Below is a small trained network, with its code and all its weights. Each question gives an input and a class and asks what happens when units are switched off, that is, made to give their printed mean instead of their output.

import numpy as np


def w(rows, s, z=0):
    codes = np.array(rows[::2]) - 128.0
    scale = np.full(codes.shape[1], s)
    scale[-1] = z or s
    return codes * scale


def norm(h):
    return h / np.sqrt((h * h).mean(-1, keepdims=True) + 1e-5)


def f(y):
    return y / 2 * (1 + np.tanh(0.7978845608 * (y + 0.044715 * y**3)))


def log_softmax(a):
    a = a - a.max(-1, keepdims=True)
    return a - np.log(np.exp(a).sum(-1, keepdims=True))


def net(x, mask):
    res = np.array(x, float).reshape(1, 2) / 4 @ E
    u = 0
    for l in range(2):
        y = f(norm(res) @ A[l][:, :-1].T + A[l][:, -1])
        res = res + np.where(mask[u : u + 8], y, B[l][:, -1]) @ B[l][:, :-1]
        u += 8
    return log_softmax(norm(res)[-1] @ U[:, :-1].T + U[:, -1])


A, B = {}, {}
E = w([
[146,176,176,195,150,41,178,5,98],'x0',
[17,236,93,213,242,85,25,138,101],'x1',
],0.0019)
A[0] = w([
[76,158,117,194,164,112,79,107,91,17],'0.n1',
[62,163,55,98,168,149,48,203,127,103],'0.n2',
[29,146,67,134,172,158,2,198,130,106],'0.n3',
[180,115,199,108,101,77,167,43,109,161],'0.n4',
[125,119,153,177,121,75,116,80,105,93],'0.n5',
[118,175,134,159,168,41,124,97,101,7],'0.n6',
[10,219,117,209,239,97,43,125,105,134],'0.n7',
[137,90,118,102,102,247,127,201,191,81],'0.n8',
],0.0036,0.0012)
B[0] = w([
[180,108,135,85,91,103,128,56,111,161],'0.n1',
[63,156,136,176,204,178,204,185,173,178],'0.n2',
[52,163,124,233,231,176,133,196,103,199],'0.n3',
[56,159,114,114,188,154,113,221,185,196],'0.n4',
[113,146,186,136,202,107,174,124,123,150],'0.n5',
[246,176,159,170,123,47,178,91,80,162],'0.n6',
[165,14,113,31,3,140,100,99,125,254],'0.n7',
[156,112,88,103,151,76,57,114,97,189],'0.n8',
],0.003,0.0054)
A[1] = w([
[223,77,70,85,86,113,36,151,99,76],'1.n1',
[133,78,133,134,61,171,144,76,122,134],'1.n2',
[147,109,138,149,38,103,101,3,29,6],'1.n3',
[99,111,135,111,62,140,82,137,126,113],'1.n4',
[187,116,170,118,84,132,178,84,120,140],'1.n5',
[136,215,169,213,196,61,172,86,134,58],'1.n6',
[123,122,140,113,175,161,153,177,172,159],'1.n7',
[111,104,121,173,79,106,89,27,77,41],'1.n8',
],0.0046,0.0023)
B[1] = w([
[202,72,70,110,89,114,169,58,98,252],'1.n1',
[115,194,107,156,221,60,81,121,109,188],'1.n2',
[45,95,152,203,141,18,132,90,45,245],'1.n3',
[153,196,93,146,142,156,139,134,102,156],'1.n4',
[71,130,132,160,146,114,85,162,121,225],'1.n5',
[158,173,70,40,165,255,88,75,84,193],'1.n6',
[145,119,152,149,111,64,122,96,113,209],'1.n7',
[135,99,166,118,178,54,146,94,140,175],'1.n8',
],0.0048,0.003)
U = w([
[159,229,132,190,68,118,119,143,128,53],'0',
[140,199,142,59,183,231,131,85,125,137],'1',
[57,108,96,172,167,192,90,219,124,172],'2',
[124,157,145,152,93,135,111,109,145,2],'3',
[217,76,61,84,85,126,132,121,123,178],'4',
[94,119,155,167,152,7,117,69,69,170],'5',
[130,156,149,158,95,138,113,113,141,3],'6',
[114,123,215,122,122,54,169,182,215,150],'7',
],0.014,0.006)

Each question gives the input, the list of numbers given to net, and the class t.
The units are the neurons (one row each of A and B). Each row of codes is followed by its name. A weight is (code - 128) times the scale printed after its matrix; where a second scale follows, it is the last column's (A, B and U).
mask holds one flag per neuron, layer by layer. A switched-off neuron (its flag False) gives its mean, the last column of its row in B, instead of its output. The means were averaged over made-up inputs and are rounded, as every weight is.
A unit's drop is (log p(t) with every unit on - log p(t) with that unit switched off) / (log p(t) with every unit on - log p(t) with every unit switched off).
The circuit of an input: a set's keep is (log p(t) with only the set's units on - log p(t) with every unit switched off) / (log p(t) with every unit on - log p(t) with every unit switched off). Starting from the 12 units with the biggest drops (on a tie, the unit counted first), units are removed one at a time, each time the one whose removal leaves the highest keep (on an exact tie, the one counted first), for as long as the keep stays at least 0.8.
units of the circuit, in order: the units of the circuit, biggest drop first
most important unit: the unit with the biggest drop
k most important neurons: the k neurons with the biggest drops, biggest first
k most important neurons of layer l: the k neurons of layer l with the biggest drops, biggest first
drop when u is switched off: that unit's drop, to one decimal
input [3,0], class 1: most important neuron of layer 1 -> [1.n6]
input [3,-7], class 7: 3 most important neurons -> [0.n7, 0.n4, 1.n3]
input [6,-4], class 1: units of the circuit, in order -> [0.n7, 1.n6]
input [6,-5], class 1: units of the circuit, in order -> [0.n7, 1.n6]
input [4,-6], class 7: 3 most important neurons -> [0.n4, 1.n3, 0.n7]
input [1,-1], class 7: 2 most important neurons of layer 0 -> [0.n4, 0.n3]
input [-1,7], class 2: 2 most important neurons of layer 0 -> [0.n3, 0.n2]
input [1,0], class 1: 4 most important neurons -> [0.n7, 0.n6, 0.n4, 0.n5]
input [6,-8], class 7: 2 most important neurons -> [0.n4, 1.n3]
input [-2,7], class 2: 3 most important neurons -> [0.n3, 0.n2, 0.n7]
input [2,0], class 1: 3 most important neurons -> [0.n7, 0.n4, 1.n6]
input [7,-7], class 7: 3 most important neurons -> [0.n3, 0.n4, 0.n6]
input [5,0], class 1: 3 most important neurons -> [1.n6, 0.n4, 0.n7]
input [3,-8], class 7: 2 most important neurons -> [0.n7, 0.n4]
input [4,-8], class 7: 3 most important neurons -> [0.n7, 0.n4, 1.n3]
input [1,-3], class 7: 3 most important neurons of layer 0 -> [0.n7, 0.n4, 0.n1]
input [2,-6], class 7: 3 most important neurons of layer 0 -> [0.n7, 0.n4, 0.n8]
input [8,-4], class 1: most important unit -> 0.n7
input [-2,8], class 2: drop when 0.n7 is switched off -> 0.1
input [6,-2], class 1: drop when 1.n6 is switched off -> 0.2
